Below is a small trained network, with its code and all its weights. Each question gives an input and a target symbol and asks what happens when units are switched off, that is, made to give their printed mean instead of their output.

import numpy as np


def w(rows, s, z=0):
    codes = np.array(rows[::2]) - 128.0
    scale = np.full(codes.shape[1], s)
    scale[-1] = z or s
    return codes * scale


def f(y):
    return y / 2 * (1 + np.tanh(0.7978845608 * (y + 0.044715 * y**3)))


def softmax(a):
    e = np.exp(a - a.max(-1, keepdims=True))
    return e / e.sum(-1, keepdims=True)


def log_softmax(a):
    a = a - a.max(-1, keepdims=True)
    return a - np.log(np.exp(a).sum(-1, keepdims=True))


def net(x, mask):
    ids = ['αλμπσψ'.index(c) for c in x.split()]
    T = len(ids)
    res = E[ids] + P[:T]
    r = res
    for j in range(3):
        rows = slice(3 * j, 3 * j + 3)
        q, k, v = (r @ M[0][rows].T for M in (Q, K, V))
        z = softmax(np.where(np.tri(T) > 0, q @ k.T / 3**0.5, -1e9)) @ v
        o = O[0][rows]
        res = res + np.where(mask[j], z, o[:, -1]) @ o[:, :-1]
    y = f(res @ A[0][:, :-1].T + A[0][:, -1])
    res = res + np.where(mask[3:11], y, B[0][:, -1]) @ B[0][:, :-1]
    return log_softmax(res[-1] @ U[:, :-1].T + U[:, -1])


Q, K, V, O, A, B = {}, {}, {}, {}, {}, {}
E = w([
[164,125,194,114],'α',
[31,106,30,121],'λ',
[151,65,188,67],'μ',
[131,174,154,26],'π',
[119,232,127,217],'σ',
[112,44,165,254],'ψ',
],0.014)
P = w([
[10,127,185,113],'0',
[79,134,152,114],'1',
[95,136,144,111],'2',
[106,133,135,110],'3',
[117,136,128,110],'4',
[125,134,120,111],'5',
[136,133,114,108],'6',
[144,131,110,109],'7',
[153,129,103,111],'8',
[161,129,97,111],'9',
[170,129,92,110],'10',
[178,125,87,107],'11',
[187,123,81,108],'12',
[197,115,80,109],'13',
],0.014)
Q[0] = w([
[77,86,161,159],'head 0',
[110,210,127,159],'head 0',
[122,98,164,85],'head 0',
[127,92,125,209],'head 1',
[112,53,129,249],'head 1',
[91,84,99,170],'head 1',
[155,114,193,34],'head 2',
[34,84,69,204],'head 2',
[164,168,107,157],'head 2',
],0.017)
K[0] = w([
[117,132,170,156],'head 0',
[93,167,74,117],'head 0',
[149,133,253,90],'head 0',
[197,140,35,118],'head 1',
[237,101,48,118],'head 1',
[228,121,105,170],'head 1',
[17,87,208,122],'head 2',
[194,120,69,116],'head 2',
[161,132,156,152],'head 2',
],0.016)
V[0] = w([
[30,79,105,73],'head 0',
[106,127,84,72],'head 0',
[88,4,193,210],'head 0',
[110,70,92,29],'head 1',
[166,28,169,247],'head 1',
[56,120,30,196],'head 1',
[105,42,129,126],'head 2',
[228,112,231,174],'head 2',
[76,112,254,81],'head 2',
],0.0089)
O[0] = w([
[193,142,82,166,188],'head 0',
[158,93,90,216,108],'head 0',
[111,177,81,83,254],'head 0',
[126,142,9,145,94],'head 1',
[165,69,185,225,229],'head 1',
[55,66,103,136,151],'head 1',
[124,105,77,184,154],'head 2',
[214,222,178,139,107],'head 2',
[209,113,124,149,250],'head 2',
],0.011,0.0078)
A[0] = w([
[233,148,168,141,83],'neuron 0',
[231,31,102,83,81],'neuron 1',
[72,222,74,63,113],'neuron 2',
[173,183,214,45,141],'neuron 3',
[175,250,243,109,63],'neuron 4',
[168,174,61,53,27],'neuron 5',
[1,235,177,171,178],'neuron 6',
[43,172,203,184,1],'neuron 7',
],0.0074,0.0078)
B[0] = w([
[2,199,137,179,251],'neuron 0',
[60,170,120,134,254],'neuron 1',
[126,56,184,122,149],'neuron 2',
[74,168,234,77,188],'neuron 3',
[62,136,140,251,171],'neuron 4',
[213,40,136,155,165],'neuron 5',
[162,179,41,144,188],'neuron 6',
[118,160,148,136,140],'neuron 7',
],0.0083,0.0076)
U = w([
[17,213,138,139,4],'α',
[48,102,100,118,76],'λ',
[151,183,33,183,131],'μ',
[186,77,127,87,250],'π',
[89,101,196,68,240],'σ',
[157,1,198,239,79],'ψ',
],0.0066,0.0038)

Each question gives the input, a string of symbols that net reads in full, and the target symbol t.
The units are the heads (3 rows each of Q, K, V and O) and the neurons (one row each of A and B). Each row of codes is followed by its name. A weight is (code - 128) times the scale printed after its matrix; where a second scale follows, it is the last column's (O, A, B and U).
mask holds one flag per unit, heads first, then neurons. A switched-off unit (its flag False) gives its mean, the last column of its rows in O or B, instead of its output. The means were averaged over made-up inputs and are rounded, as every weight is.
A unit's drop is (log p(t) with every unit on - log p(t) with that unit switched off) / (log p(t) with every unit on - log p(t) with every unit switched off).
The circuit of an input: a set's keep is (log p(t) with only the set's units on - log p(t) with every unit switched off) / (log p(t) with every unit on - log p(t) with every unit switched off). Starting from all 11 units, units are removed one at a time, each time the one whose removal leaves the highest keep (on an exact tie, the one counted first), for as long as the keep stays at least 0.8.
circuit, biggest first: the units of the circuit, biggest drop first
unit that matters most: the unit with the biggest drop
heads that matter: for each layer, one digit per head in row order, 1 if its drop is at least 0.15 and else 0, layers parted by /
input ψ α π ψ α ψ σ σ λ σ ψ σ π, target ψ: heads that matter : 110
input π σ μ ψ λ σ ψ α, target π: heads that matter : 010
input α ψ μ α, target α: unit that matters most : head 2
input σ ψ α μ σ μ μ ψ π, target σ: heads that matter : 010
input ψ ψ ψ λ, target λ: heads that matter : 101
input ψ μ ψ σ α α ψ σ π σ ψ, target σ: circuit, biggest first : head 2; head 0; neuron 0
input σ α μ μ ψ σ ψ ψ ψ ψ π μ ψ μ, target σ: circuit, biggest first : head 1; neuron 3
input λ λ σ σ ψ ψ ψ λ μ ψ σ ψ π ψ, target π: heads that matter : 000
input α α σ ψ μ, target α: heads that matter : 011
input μ π σ ψ π, target μ: heads that matter : 111
input α ψ α π σ μ α, target α: circuit, biggest first : neuron 0; head 2; head 1; neuron 3
input μ λ σ, target μ: circuit, biggest first : head 0; head 1
input π σ λ, target λ: heads that matter : 011
input μ ψ ψ λ μ ψ σ ψ μ ψ, target μ: heads that matter : 110
input λ ψ σ, target μ: circuit, biggest first : head 0
input α ψ λ π λ μ μ σ μ σ μ λ ψ μ, target α: heads that matter : 001
input π ψ σ ψ ψ α ψ, target α: heads that matter : 111
input ψ σ π, target ψ: heads that matter : 010
input λ μ α λ σ ψ α, target λ: circuit, biggest first : head 2; head 1
input μ μ σ μ π σ λ λ μ λ ψ α, target μ: circuit, biggest first : head 1
input π π ψ σ λ ψ π λ, target ψ: circuit, biggest first : head 0; head 1
input μ μ α, target μ: circuit, biggest first : head 1; head 2
input α λ ψ λ ψ, target λ: circuit, biggest first : head 2; head 0
